Here is a tiny trained network, its code and every weight. The questions are about switching its units off for an input and a class, where a switched-off unit gives its printed mean instead of its output.

import numpy as np


def w(rows, s, z=0):
    codes = np.array(rows[::2]) - 128.0
    scale = np.full(codes.shape[1], s)
    scale[-1] = z or s
    return codes * scale


def f(y):
    return y / 2 * (1 + np.tanh(0.7978845608 * (y + 0.044715 * y**3)))


def log_softmax(a):
    a = a - a.max(-1, keepdims=True)
    return a - np.log(np.exp(a).sum(-1, keepdims=True))


def net(x, mask):
    res = np.array(x, float).reshape(1, 8) / 4 @ E
    y = f(res @ A[0][:, :-1].T + A[0][:, -1])
    res = res + np.where(mask, y, B[0][:, -1]) @ B[0][:, :-1]
    return log_softmax(res[-1] @ U[:, :-1].T + U[:, -1])


A, B = {}, {}
E = w([
[127,125,126,128,129],'x0',
[124,142,123,114,105],'x1',
[123,153,123,103,90],'x2',
[139,21,3,61,110],'x3',
[118,145,104,183,31],'x4',
[212,186,31,152,184],'x5',
[255,77,195,125,123],'x6',
[134,113,133,141,153],'x7',
],0.0063)
A[0] = w([
[21,85,115,200,137,137],'neuron 0',
[41,177,51,144,182,88],'neuron 1',
[103,72,100,107,116,168],'neuron 2',
[133,195,106,80,96,254],'neuron 3',
[132,78,75,125,127,65],'neuron 4',
[126,127,148,33,219,187],'neuron 5',
[99,72,118,220,189,245],'neuron 6',
[174,173,66,151,157,64],'neuron 7',
[146,200,184,120,127,99],'neuron 8',
[182,211,72,133,147,79],'neuron 9',
[77,84,175,129,109,35],'neuron 10',
[137,175,149,187,117,60],'neuron 11',
[126,108,94,229,46,179],'neuron 12',
[124,85,73,145,99,140],'neuron 13',
[40,175,100,132,156,56],'neuron 14',
[94,179,171,182,156,120],'neuron 15',
[124,70,77,78,119,35],'neuron 16',
[131,158,154,123,167,36],'neuron 17',
[125,194,141,2,162,227],'neuron 18',
[119,99,124,169,140,185],'neuron 19',
[238,126,169,125,109,91],'neuron 20',
[108,114,174,69,93,157],'neuron 21',
[117,197,175,152,158,68],'neuron 22',
[189,177,68,147,155,76],'neuron 23',
],0.0099,0.0054)
B[0] = w([
[154,96,158,162,123,214],'neuron 0',
[229,48,131,118,161,203],'neuron 1',
[94,166,131,95,73,205],'neuron 2',
[189,160,145,167,59,253],'neuron 3',
[80,121,71,73,127,158],'neuron 4',
[135,170,124,183,197,235],'neuron 5',
[152,184,127,153,12,242],'neuron 6',
[42,128,174,125,113,172],'neuron 7',
[103,123,58,58,105,191],'neuron 8',
[31,100,221,167,103,188],'neuron 9',
[36,97,162,136,173,152],'neuron 10',
[103,140,96,66,216,156],'neuron 11',
[141,189,140,170,252,248],'neuron 12',
[120,169,104,85,143,191],'neuron 13',
[177,30,106,106,179,173],'neuron 14',
[107,147,76,68,86,222],'neuron 15',
[57,132,69,29,131,172],'neuron 16',
[79,125,106,101,174,120],'neuron 17',
[146,169,129,183,117,232],'neuron 18',
[141,145,129,144,98,173],'neuron 19',
[209,46,84,122,139,200],'neuron 20',
[104,131,173,184,91,204],'neuron 21',
[77,127,66,37,114,190],'neuron 22',
[68,120,197,123,101,185],'neuron 23',
],0.016,0.0047)
U = w([
[91,126,92,44,149,32],'0',
[52,59,251,115,148,81],'1',
[166,164,150,123,110,252],'2',
[179,37,136,107,147,93],'3',
[144,155,136,149,119,205],'4',
[164,174,162,114,115,165],'5',
[138,184,128,159,193,83],'6',
[147,154,131,141,112,116],'7',
],0.013,0.004)

Each question gives the input, the list of numbers given to net, and the class t.
The units are the neurons (one row each of A and B). Each row of codes is followed by its name. A weight is (code - 128) times the scale printed after its matrix; where a second scale follows, it is the last column's (A, B and U).
mask holds one flag per neuron, in row order. A switched-off neuron (its flag False) gives its mean, the last column of its row in B, instead of its output. The means were averaged over made-up inputs and are rounded, as every weight is.
A unit's drop is (log p(t) with every unit on - log p(t) with that unit switched off) / (log p(t) with every unit on - log p(t) with every unit switched off).
The circuit of an input: a set's keep is (log p(t) with only the set's units on - log p(t) with every unit switched off) / (log p(t) with every unit on - log p(t) with every unit switched off). Starting from the 12 units with the biggest drops (on a tie, the unit counted first), units are removed one at a time, each time the one whose removal leaves the highest keep (on an exact tie, the one counted first), for as long as the keep stays at least 0.8.
circuit, biggest first: the units of the circuit, biggest drop first
unit that matters most: the unit with the biggest drop
top k neurons: the k neurons with the biggest drops, biggest first
drop when u is switched off: that unit's drop, to one decimal
input [-1,4,5,2,-8,-3,-7,-3], class 6: top neuron -> [neuron 5]
input [-5,0,1,-6,-8,8,5,0], class 1: top 3 neurons -> [neuron 9; neuron 23; neuron 7]
input [3,3,3,-2,0,8,7,-2], class 1: circuit, biggest first -> [neuron 9; neuron 23]
input [-6,3,3,-8,2,2,6,-6], class 0: circuit, biggest first -> [neuron 8; neuron 22]
input [4,0,3,-4,-6,6,-7,5], class 3: top 2 neurons -> [neuron 1; neuron 14]
input [-7,7,6,-2,5,-8,1,-5], class 1: top 2 neurons -> [neuron 10; neuron 6]
input [6,-3,-2,-6,0,4,-4,1], class 0: top 3 neurons -> [neuron 22; neuron 15; neuron 11]
input [-4,-4,-2,-7,7,-6,-2,-1], class 0: circuit, biggest first -> [neuron 15; neuron 22]
input [8,0,5,-8,-8,6,8,0], class 0: circuit, biggest first -> [neuron 8; neuron 22]
input [-1,-5,-4,-7,-5,-4,5,2], class 0: circuit, biggest first -> [neuron 22; neuron 8]
input [8,7,0,3,1,2,8,-7], class 3: top 2 neurons -> [neuron 20; neuron 6]
input [4,-7,-2,-5,8,-7,-1,-2], class 6: top 3 neurons -> [neuron 12; neuron 9; neuron 23]
input [3,-7,3,4,5,7,-6,-6], class 1: circuit, biggest first -> [neuron 9; neuron 7]
input [-6,-3,3,5,-8,-1,-8,-4], class 3: top 2 neurons -> [neuron 1; neuron 14]
input [3,2,3,-6,-4,5,6,-6], class 0: unit that matters most -> neuron 8
input [8,7,-6,7,-6,-6,-8,-5], class 3: top 3 neurons -> [neuron 1; neuron 0; neuron 14]
input [-1,1,-5,6,-7,3,-7,-1], class 3: top 3 neurons -> [neuron 1; neuron 14; neuron 12]
input [-4,-2,-7,-4,0,8,-7,4], class 1: top 3 neurons -> [neuron 9; neuron 7; neuron 23]
input [-3,2,-1,7,0,-7,2,-6], class 0: top 3 neurons -> [neuron 16; neuron 9; neuron 13]
input [3,4,3,-2,-7,-6,5,3], class 6: circuit, biggest first -> [neuron 5]
input [2,-7,7,6,7,2,-8,1], class 3: drop when neuron 17 is switched off -> 0.0
input [-6,-3,4,-2,2,0,7,6], class 3: drop when neuron 20 is switched off -> 0.6
input [-4,3,2,-5,8,0,-4,-3], class 6: drop when neuron 2 is switched off -> 0.1
